(in the rows, 128 means zero)
Each row has a class, written as a number after it.
[123 137 121  78 119 140  82 118  80 151 160  77  92  88 145 123 152 139
 149 103  79 142  95 114  71  80 126  39 137 130 128 169 144 110 170 116
  93 115 109 157 166]
8
[104 153 115  76 133 125  51 152 100 134 167  68 114 101 145 115 140 169
 139  98  95 133  91 162  66 102 140  55 164 107 125 129 186 127 172 147
 115 119 139 171 163]
3
[142 152 122  88  93  75  70 136 147 148 129 151 132 101 146 159 106  67
 111  97 118 135 132 155 145 125 163 103 126 152 155 141 135 120 104 153
 121 103 114 147  83]
9
[114  97 173 127 141 167 144  98 150 115  99 112 145  87 130 133  83 105
 107 137 129 109 141 152 121 136 176 105 142 156  99 107 137  88 133 150
 149 114 178  98 107]
7
[120 108 155 173 189 144  90 103 127 133 186 179  91 129 160 159 148 103
  76 101  78 161 178 125 183  92 111 146 141  83 138 163 113 157 165 132
 111 175 173 123 126]
0
[131 115 118 118 140 167 185  93 123  94 122 186  82 122 118 120 143 118
 107  99 122 136 190 104 129 110 139 135 161 127 112 156 167 132  56 124
 156 115 106 109 128]
6
[102  95 101  94 109 160 119 133 116 113 152 193 112 117 116 149 154 103
  98 113 130 138 226  78 106  88 143 139 161 123 116 143 140 154  67 120
 149 133 100 126 132]
9
[118 120 175 134 131 170 149  89 145 107 107 117 145  89 128 142  70 110
 118 142 129 110 136 141 109 141 180 116 138 155  98 100 136  87 135 149
 129 113 176  91 122]
3
[119 136  91  76 148 108  61 151 113 137 157  57 117 108 147  99 146 170
 141  98 109 133  80 155  87 105 124  51 163 108 120 137 198 134 164 138
 123 121 115 168 155]
5
[122 114  95 106 145 156 165 116 121  90 138 181 138 155 110 115 138  99
 132 127 150 126 223  79 111 123 152 144 148 113 120 135 132 133  44 122
 127 115  89  82 117]
10
[150 165 117  95  66  86  79 134 144 154 104 108 156  94 140 153 104 107
 116 111 118 145 122 182 156 102 178  97 142 134 121 111 162 128 114 149
 121 125  44 163 101]
7
[113 111 126 124 152 160 184 105 131  87 120 188  95 127 121 105 150 112
  90  93 120 135 183 106 116 121 138 136 166 124 112 151 163 127  67 117
 161 112 114 114 108]
10
[142 165 115  97  71  90  70 134 139 155  97 101 156  92 136 150 104 103
 119 104 128 152 127 178 161 100 183  91 134 140 126 113 159 132 121 151
 118 122  52 159  98]
7
[137 136 125  76 114 136  80 122  99 153 159 100  87  91 152 141 141 135
 137  98  77 145  95 121  60  71 126  45 134 124 131 173 146 120 174 111
  98 110 136 160 173]
9
[154 139 135 156 178 100  96 103 138 146 210 153 101 143 148 139 109 116
  65 133  70 156 160 125 181  48 114 167 157  99 103 159 134 164 157 148
 141 161 129 101 136]
8
[126 150 119  82  98  73  73 125 137 146 120 135 139 111 148 152 108  61
 126  94 126 133 135 163 150 130 166  90 129 155 152 140 121 115 100 161
 120  98 104 142  82]
4
[129 144 118  67 113 145  95 124  86 148 170  79  92  85 148 138 146 136
 147  94  68 142 113 132  66  87 126  45 136 132 130 162 150 110 181 117
  88 111 115 155 169]
0
[122 123 102 107 158 149 137 114 121  94 137 184 129 157 112 130 138  89
 121 132 157 138 216  76 113 118 165 140 163 103 113 134 125 137  60 137
 131 135  93  88 118]
8
[111 138 102  76 159 114  61 146 115 136 161  60 110 101 147  95 146 166
 144  94 102 127  85 143  90 101 130  52 165 110 124 146 201 133 172 140
 122 126 128 162 157]
5
[153 124 110 170 157  95 126  90 130 125 163 165 120 145 159 155 129 116
  85 103  93 140 193 169 161  74 113 155 166  99 117 156  94 152 179 138
 106 142 137 107  86]
10
[153 119 109 166 153  96 129  90 138 122 160 171 122 148 161 151 138 111
  92 108  95 139 183 164 149  73 108 154 168  97 115 156  97 153 166 132
 100 132 132 115  89]
10
[127 102 207 118 127 154 157  70 135  92  69 114 182 122 122 129  73  94
 157 170 154 117 130 136 117 154 165 117 126 159  73  70 117  70 134 146
 122  79 170  96 133]
1
[130 116 149 116 159 160  96  86 163 104 121 132 143 126 128 148  95  72
 115 137 139 140 137 129 104 128 183 105 154 157 107 119 136  90 181 130
 130  93 186 105 123]
4
[160 128 118 135 150 149 120 114 110 128 195 167  98 143 159 186 157 117
  94 110  70 154 195 137 152  32 102 143 184  95 119 173 107 168 168 113
  82 177 134 113 115]
4
[135 146 130  81  84  71  73 134 145 152 120 145 127 104 146 157 105  64
 120 103 116 139 139 158 142 124 170  96 125 148 142 137 132 111 105 155
 109  94 109 143  76]
9
[152 128 106 171 153 108 124  91 133 122 168 174 105 126 162 168 137 115
  98 107  92 144 200 173 154  62 103 152 177  91 120 160 100 158 187 149
  96 147 127 120 100]
0
[ 82 109  40 123 108 154 104 129 148 103 181 190 110 103 116 125 129 115
 103  88 125 163 229  91 103  71 145 129 180 122 116 134 159 145  80 123
 165 138 109 104 127]
9
[ 87 130 133  63 130 137  68 137 109 152 179  88  84  73 131 113 143 131
 124 108  81 147  96  98  88 102 126  63 147 118 129 156 154 101 153 128
 114 130 115 149 180]
8
[ 79 117  47 123 123 167 114 116 135  97 176 186 118 116 117 114 133 108
 118  84 129 160 235 101 112  84 146 133 185 123 121 146 140 135  83 124
 155 132 118  98 126]
1
[ 68 122  41 132 115 164 116 114 133  98 185 181 107  98 117 130 126 112
 103  81 124 166 242 104 117  79 150 122 180 128 113 139 149 142  97 129
 153 141  90 100 132]
0
[138 140 128  73 118 143  90 110  78 148 161  74  83  92 149 140 151 138
 152  99  76 139  99 125  79  84 128  39 132 130 135 157 147 118 153 115
  81 100 126 140 171]
6
[134 133 120  75 126 136  80 123  86 146 156  79  86  90 148 126 146 136
 146 102  76 143  95 116  78  80 131  42 137 129 126 178 150 122 174 109
  88 104 120 158 179]
12
[ 88 128 122  57 122 130  58 138 117 152 178  87  84  82 136 119 129 131
 130  93  70 149  95  90  89 107 133  71 144 124 123 153 163 109 161 121
 117 126 130 143 179]
12
[128 150 125  81  97  77  77 129 128 146 127 135 140 116 142 137 111  59
 130 103 118 137 136 168 159 135 163  98 128 154 149 135 125 114 100 162
 111  86 105 147  72]
1
[ 96 122  46 119 107 161 119 117 124 104 186 176 102 105 117 132 141 114
 116  82 117 152 232  89 115  89 150 128 180 127 116 137 154 137  64 119
 143 133 103  89 134]
6
[104 124 112 124 138 157 172 100 131  87 125 190  91 125 119 119 152 119
 105 101 123 142 199 113 117 106 143 141 164 122 110 153 148 131  71 132
 147 116 119 115 119]
3
[150 172 136  85  72 104 116 130 105 146 102 118 177  90 119 137 104 104
 142  99 155 153 154 156 152 128 158 109  99 124 144 104 114 116  84 178
  98 116  72 164 110]
3
[ 97 100 102  87 126 174 121 127 114 115 146 182 123 127 120 155 158  99
 101 105 135 141 232  88 101  91 152 129 168 128 125 145 133 150  82 118
 148 131  99 122 132]
4
[ 82 116  59 118 111 159 108 118 144 103 167 161 128 127 124 126 134 112
 117  88 125 163 244 101 100  87 166 123 178 118 122 128 143 141  83 133
 160 123 116  95 120]
2
[136 113 205 137 129 156 167  63 135  94  53 119 182 116 117 127  73  94
 153 173 165 113 120 114 110 150 163 122 111 162  85  84 117  68 122 158
 124  81 169  95 138]
11
[121 119 161 111 156 163 101  91 163 109 130 131 141 107 131 140 101  71
 116 135 127 146 146 120 103 117 179 107 155 162 106 123 146  77 172 130
 117  89 175 106 109]
8
[158 128 124 138 139 145 128 119 111 115 179 159 103 144 168 173 169 114
 102 101  61 155 192 138 158  50 114 131 180  98 121 166 116 166 147 111
  80 171 138 114 105]
2
[ 91 101 125  96 115 176 127 130 115 122 129 176 124 123 119 137 162 101
 102 106 132 146 234  85 112 102 162 124 155 122 129 138 133 144  77 127
 151 132 103 128 122]
2
[166 132 130 154 159  97  84 103 146 146 204 167 106 147 153 154 102 126
  63 141  67 145 150 129 162  47 104 169 156 101  96 155 139 164 163 145
 144 161 150 114 141]
9
[139 118  97 101 148 148 145 120 123  89 130 180 133 154 109 123 136 102
 132 127 158 130 223  74 120 110 167 148 155 105 114 135 133 149  54 134
 129 131  90  99 127]
12
[153 139 128 175 181 109 100 103 135 148 197 168  99 140 149 140 107 116
  56 125  74 152 149 128 176  66 117 168 149  99 120 161 133 163 159 154
 154 157 149 101 149]
11
[126 145 142  81 103  78  81 129 132 150 119 132 146 122 144 135 114  58
 125 101 125 134 132 149 142 140 160  99 113 150 148 132 126 103  87 147
 109  85 116 136  70]
10
[130 138 126  78 120 145  97 115  79 151 155  90  95  96 148 124 149 126
 149 107  66 140  97 138  80  94 121  44 138 132 135 166 136 107 174 115
  90 103 125 161 160]
1
[128 106 161 118 147 181 139  96 144  90 111 110 163 122 125 139  81 107
 134 132 147 127 141 133  94 143 172 107 137 163 103 127 149  93 148 101
 128  74 191  89 132]
10
[121 150 144  82  99  69  87 132 130 156 121 134 138 105 146 136 108  62
 112  97 119 132 124 161 163 139 162  89 111 156 145 134 122 109  88 149
 109  88 113 132  71]
10
[153 134 147 163 181 113 102 108 138 151 195 151 112 147 150 139 106 117
  58 128  74 153 155 129 173  60 115 167 146  97 112 152 138 167 158 132
 135 154 138  97 132]
10
[139 153 124  80  96  68  69 125 121 153 119 129 133 113 140 139 106  62
 129 108 123 136 134 144 163 127 171  92 114 148 141 139 115 119 100 160
 103  98  99 146  86]
12
[164 117 113 158 162  89 130  93 146 127 166 167 110 141 163 159 150 105
  90 106 102 140 194 161 163  68 117 154 172  89 114 161  90 151 167 140
 101 147 144 113  91]
5
[118 105 175 138 148 184 157  93 148 115 101 119 149  87 129 125  75 111
  99 137 126 112 130 140 105 145 161 115 143 153 103 102 142  86 138 131
 135 108 183  90 107]
10
[163 128 129 159 135  96 137  88 144 126 148 165 117 135 165 159 140 116
  93 107  78 142 199 178 162  72 127 147 173  89 116 153  91 155 170 148
 110 139 145 125  97]
2
[141 135 118  74 114 131  78 129  92 145 158  93  89  94 149 140 150 138
 141 105  78 136  90 122  65  80 125  44 136 127 133 161 151 123 171 112
  96 114 124 158 169]
9
[132  97 149 114 146 161 137  92 158  95 119 104 154 111 130 140  85 105
 132 136 149 124 141 132 109 143 176 103 143 156  88 140 150  94 144 114
 126  80 182 100 142]
5
[121 114 117 125 154 171 188 108 128  88 103 192 102 121 120 110 151 115
  94  98 127 138 185 110 113 116 138 143 167 125 121 145 163 134  68 137
 168 114 124 118 121]
11
[133 142 122  89 119 140 103 116  78 148 155  90  89  88 147 130 153 134
 135  98  72 137  91 122  78  85 129  48 131 130 136 163 133 116 170 125
  90 114 129 150 170]
11
[163 121 132 159 140  98 123  90 144 121 161 161 120 140 168 168 140 102
 102 105  75 140 196 161 154  83 128 150 174  88 121 155  93 150 173 146
 107 141 148 121 101]
2
[140 115  79  99 151 145 158 116 126  88 138 173 136 149 113 122 151 102
 137 127 158 123 225  90 132 123 155 148 163 102 114 133 131 147  53 131
 127 125  89  91 130]
5
[163 168 130  93  78 116 125 132  97 142  95 118 186  93 121 137 105 107
 130  99 152 147 139 160 153 136 152 109 103 132 152 107 111 116  93 175
 104 119  85 167 113]
11
[ 90  97 121 102 127 169 127 135 112 125 135 195 118 128 119 145 161  86
  87 109 136 139 217  74 101 104 155 143 157 124 121 139 128 148  67 124
 154 133 123 117 124]
11
[ 80 145 118  61 116 129  63 136 114 146 186 103  79  82 138 121 143 127
 143  87  73 146 104  97  81 105 133  74 145 118 134 155 166 105 146 131
 113 120 125 142 179]
3
[166 121 112 164 157  96 118  96 140 125 161 169 109 134 157 161 130 108
  90 108  94 143 192 149 158  61 123 158 175  92 111 166  95 164 181 141
  96 151 137 119 100]
12
[122 117  96 108 149 155 158 119 125  93 136 180 133 156 109 114 137  99
 123 126 152 132 221  91 117 120 160 145 154 106 120 127 132 138  60 123
 130 120  92  83 116]
10
[159 131 139 156 177 103  82 108 137 149 204 154 104 144 147 145  99 120
  66 138  76 146 157 112 187  49 123 173 152 104  97 157 136 175 172 145
 136 165 137 102 148]
12
[ 97 107 124  90 110 178 130 129 114 124 132 180 126 117 121 150 160 101
 101 107 127 141 233  79 114 108 159 135 157 124 127 131 126 148  70 123
 147 130 107 113 128]
2
[121 152 130  86 105  79  73 135 133 155 121 138 143 117 149 145 108  59
 126  97 118 136 137 163 148 137 164  98 129 154 151 145 122 113 107 154
 111  96 126 140  67]
1
[101 126 120  57 135 133  74 137 116 152 185  83  80  78 138 114 141 135
 127  90  87 141  92  97 100 116 129  65 141 117 129 159 164 104 144 128
 117 124 125 135 181]
5
[130 112 194 129 127 151 154  72 151  91  73 119 172 116 125 128  75 100
 159 165 163 120 148 137 109 131 160 119 122 163  76  82 138  72 126 149
 127  78 161  95 130]
0
[125 122 154 121 161 168 112  96 161 107 120 141 146  99 129 139  94  69
 111 126 129 139 134 120 106 137 181 112 149 152 119 120 142  87 171 139
 122  95 195 102 128]
11
[133  93 147 115 149 165 134  92 157  92 110  93 156 124 129 139  91 117
 139 145 149 119 139 134 105 147 175 108 143 153  86 132 153 100 151 110
 126  83 186  98 141]
5
[108 138 118  79 138 129  58 152 112 134 151  59 121 106 151 105 144 173
 140  99  88 135  92 156  79 106 140  43 166 109 128 130 197 139 173 140
 127 118 141 165 156]
2
[121 129  95  64 141 123  85 137 106 132 173  91  83 101 141 113 172 141
 146  85  90 130 107 124 109  81 121  63 157 116 142 156 167 145 147 110
 130 132 123 150 162]
5
[125 132 105  63 132 117  84 138  92 132 176  90  73 104 140 123 173 140
 152  79  62 135 104 119 110  91 116  64 149 124 142 146 183 140 142 105
 127 133 121 146 162]
6
[136 106 136 172 177 137  83  94 128 137 185 170  94 138 159 156 142 108
  91  97  82 166 182 121 176  84 112 148 144  92 127 164 118 151 152 118
 116 155 190 105 134]
6
[ 71 120  61 125 133 161 117 115 136 101 176 177 119 109 115 113 127 109
 101  95 134 156 223  86 114  81 152 131 177 129 115 131 142 136  71 135
 162 141  99  93 126]
8
[132 106 130 170 185 126  73  97 129 138 180 173  97 145 155 149 134 103
  85 112  85 166 183 113 182  74 120 147 143  80 127 165  98 162 162 125
 115 171 175 110 128]
12
[119 103 185 135 147 175 131  96 148 112 101 117 145  97 130 132  69 108
 106 147 133 111 131 124 121 133 180 119 142 159  89 103 145  99 144 143
 130 118 186  99 115]
12
[131 114 172 137 146 182 162  90 141 107  94 121 155  91 129 125  67 116
 100 140 138 108 127 152 115 142 169 109 141 159  98  97 138  86 136 134
 136 108 179  83 110]
10
[116 143 112  81 134 134  56 147 109 127 144  55 123 106 150 107 143 171
 150  93  98 138  89 155  70 111 139  38 163 113 137 137 195 129 175 142
 124 110 136 169 159]
2
[126 102 150 172 171 141  82 100 133 130 175 162 114 135 163 159 144 106
  85 101  74 167 184 125 186  99 127 137 145  83 139 154 109 158 161 131
 117 165 177 119 126]
2
[120 143 103  80 150 116  47 149 101 132 158  65 112 121 142  98 135 172
 144 100 102 135  81 148  83 101 137  53 158 109 125 136 192 135 184 142
 124 121 132 174 157]
12
[120 116 210 136 131 157 162  71 142  99  59 125 181 117 125 132  77  91
 149 168 152 110 121 121 102 151 164 127 123 163  90  72 124  69 129 153
 130  85 181  94 131]
11
[119 158 132  82  86  63  73 130 134 144 135 138 137 103 148 151 118  63
 134  90 116 134 141 153 148 127 172  97 121 150 144 134 131 113  87 163
 104  93 110 143  79]
3
[118 127 102  71 135 130  88 137  95 131 168 105  77 102 141 116 170 136
 137  82  68 135 103 127 102  81 123  68 152 120 150 158 169 147 152 117
 140 126 134 157 164]
11
[119 146 104  86 149 126  68 147  98 136 152  82 104 100 145 110 145 158
 127  93  85 132  80 147  75 116 135  54 164 107 137 141 187 131 170 146
 127 123 140 161 156]
11
[118 111 130 118 156 175 179 102 125  87 111 191 103 131 121 117 144 109
  99 103 122 137 192 118 116 124 136 142 175 122 115 157 150 125  81 128
 159 117 127 123 114]
1
[132  98 142 115 138 175 128  96 153  95 111 100 153 125 125 153  90 104
 138 141 137 129 146 134  87 137 184 104 148 163  97 122 149 105 172 105
 128  80 175 101 139]
4
[ 91 116 104  97 113 162 118 136 109 127 158 190 114 112 118 155 157  99
 103 100 131 145 237  79 107  92 151 146 157 116 123 140 124 154  67 125
 137 136 108 108 129]
3
[ 77 121  47 121 117 168 118 112 129  98 178 185 116 108 116 123 130 122
 116  86 136 155 238  97 119  83 147 128 171 124 114 129 151 144  84 139
 150 140  91 101 130]
0
[ 74 115  48 136 133 165 102 121 147 108 176 176 122 120 120 120 134 113
 104  96 135 164 234  94  93  70 155 131 188 122 119 132 150 136  93 124
 160 143 102  96 112]
8
